28  30  41  -34  42  31  -11  42  -23  17  31  27  30  28  28
-38  -41  15  18  16  -42  -16  16  37  28  -43  -38  -41  -39  -39
-45  -48  -52  46  -53  -50  15  -53  52  -17  -51  -45  -49  -46  -46
8  9  -54  20  -56  8  23  -57  -23  -41  9  8  9  9  8
-13  -14  -15  13  -16  -14  6  -16  26  -9  -15  -13  -14  -14  -13
Rows and columns are numbered from 0.
The entry just left of -34?
A: 41
The top-left entry?
A: 28
The bottom-left entry?
A: -13
The bottom entry of the column that holds the largest entry?
A: 26
The entry in row 1 and column 0 -> -38
The bottom-right entry?
A: -13
The entry directly below the largest entry: -23
The entry at row 0, column 1 is 30
The entry directly above 23?
A: 15
The entry directly above the smallest entry?
A: -53
The entry at row 2, column 0 -> -45
The entry just right of 41 is -34
The entry just right of -34?
A: 42
The entry directly below the smallest entry?
A: -16
The entry in the top-right corner: 28
The entry directly below -42?
A: -50
The top entry of the column that holds the largest entry?
A: -23
The entry just right of the centre entry?
A: 52
The entry just right of -11: 42
The entry in row 1 and column 2: 15
The entry in row 2 and column 1?
A: -48

Read these off the row that follows.
1) The entry just right of the smallest entry?
2) The entry just right of the centre entry?
3) The entry just right of the largest entry?
[ 47 -46  48  46 -19 -64  -4  34 -12]
1) -4
2) -64
3) 46

[56, -2, -2, 25, -19]
Which number is the largest entry?
Answer: 56
Which number is the entry just right of the centre entry?
Answer: 25

B = [[99, 83, 32, 70], [48, 25, 64, 6], [31, 67, 56, 88], [96, 84, 32, 69], [52, 29, 82, 15]]
The 2nd entry in reading order?
Answer: 83
The entry just left of the smallest entry -> 64
The 1st entry in reading order -> 99

[33 45 32 40 49 37 52 52]
Give the first entry from the left.
33
Give the third entry from the right.
37
The entry just left of 49 -> 40

Read these off the row that follows.
1) What is the entry just right of 10.40?
2) What is the entry just right of -8.45?
array([ 10.40,  20.69,  16.12,  16.52,   5.88, -15.93,  -8.45,   3.93,
         8.87,  16.48,  -1.19,  12.04,   5.85,  -1.40])
1) 20.69
2) 3.93

Read these off the row that follows.
1) The entry just right of 5?
2) The entry just left of 1?
3) The entry just right of the smallest entry?
[7, 4, 1, 4, 4, 4, 8, 2, 5, 2]
1) 2
2) 4
3) 4

Read these off the array that follows.
1) What is the entry just left of the centre entry?
2) What is the median entry?
3) What is the entry just left of 3539?
4) What is the entry just left of 4131?
[[5488, 3539, 3249, 4247, 2121, 6606, 5134, 4828, 6262, 5631, 3255], [4632, 2488, 6109, 3794, 3255, 4665, 5311, 3254, 3736, 7373, 4660], [6326, 5916, 5635, 4860, 6592, 2728, 4695, 3024, 3757, 6971, 4705], [2665, 2947, 6356, 4702, 5968, 4584, 5537, 3584, 4452, 4105, 7455], [2077, 2994, 3613, 5322, 3130, 5506, 3597, 3477, 5656, 4864, 3160], [5557, 3577, 5127, 4373, 2517, 7929, 5949, 5456, 3123, 4131, 5369], [5352, 3149, 5650, 4477, 5102, 4546, 5879, 2054, 4885, 7208, 5992], [3394, 5605, 3411, 5621, 4341, 3604, 2384, 4647, 4498, 4567, 1928], [2524, 4992, 4508, 2787, 4690, 4119, 5986, 7835, 5132, 3986, 4258]]
1) 3130
2) 4632
3) 5488
4) 3123

A =
[[ -1.5 -15.5  -9.1  -7.1  -4.0  -3.7   6.1   7.8  -3.1 -10.1   4.8]
 [  3.3 -11.6  -3.4  -4.3   9.6  -9.6  -6.0   1.3  -3.3 -14.9  -8.0]
 [  1.7 -12.2 -17.6  -7.6  -8.9  -9.0  -5.4   0.0 -12.0  -4.3  -7.3]
 [ -1.5 -14.6 -16.1  -3.4 -10.1  -5.2  10.6  -0.2  -7.2 -15.6  -5.1]
 [ -5.1  -5.5  -7.3  -7.1  11.2 -12.7  -4.5  -4.6  -7.1  -7.7   1.4]
 [ -6.6  -8.1   6.3  -3.5  11.1 -12.2  -4.9  -4.9  -8.6  -5.7   0.1]
 [  3.4  -5.8  -5.0  -4.8   2.3  -4.1  25.6   8.0  -9.2  -3.9   5.0]]
Rows and columns are numbered from 0.
The top entry of the column that holds the smallest entry is -9.1
The entry just left of the largest entry -> -4.1
The entry in row 2 and column 1 -> -12.2
What is the entry at row 1, column 2? -3.4
The entry directly below the centre entry: -12.7
What is the top-left entry? -1.5
The entry at row 2, column 2 -> -17.6
What is the bottom-left entry? 3.4
The entry just left of -7.2 is -0.2
The entry directly below 0.1 -> 5.0
The entry directly below -14.9 -> -4.3
The entry in row 2 and column 0 -> 1.7
What is the maximum? 25.6
What is the entry directly below 1.7? -1.5
The entry at row 1, column 0 -> 3.3
What is the entry just left of 5.0? -3.9
The entry in row 0 and column 1: -15.5
The entry just right of the centre entry: 10.6
The entry at the centre is -5.2
The entry in the top-right corner -> 4.8
What is the entry just right of -6.6? -8.1
The entry directly above the largest entry -> -4.9
The entry directly above the centre entry -> -9.0
What is the entry directly above -0.2? 0.0
What is the entry just right of the largest entry? 8.0
What is the median entry? -5.0
The entry directly below -0.2 -> -4.6
What is the entry just left of -5.7? -8.6
What is the entry directly above -7.7? -15.6

x =
[[2267 5486 5046 2995]
 [5270 9919 8633 5899]]
Read off the largest entry in the last row.
A: 9919
The last entry in the row that holds the smallest entry: 2995
The entry just right of 2267: 5486
Read off the last entry, reading row by row.
A: 5899
The entry in the top-left corner is 2267
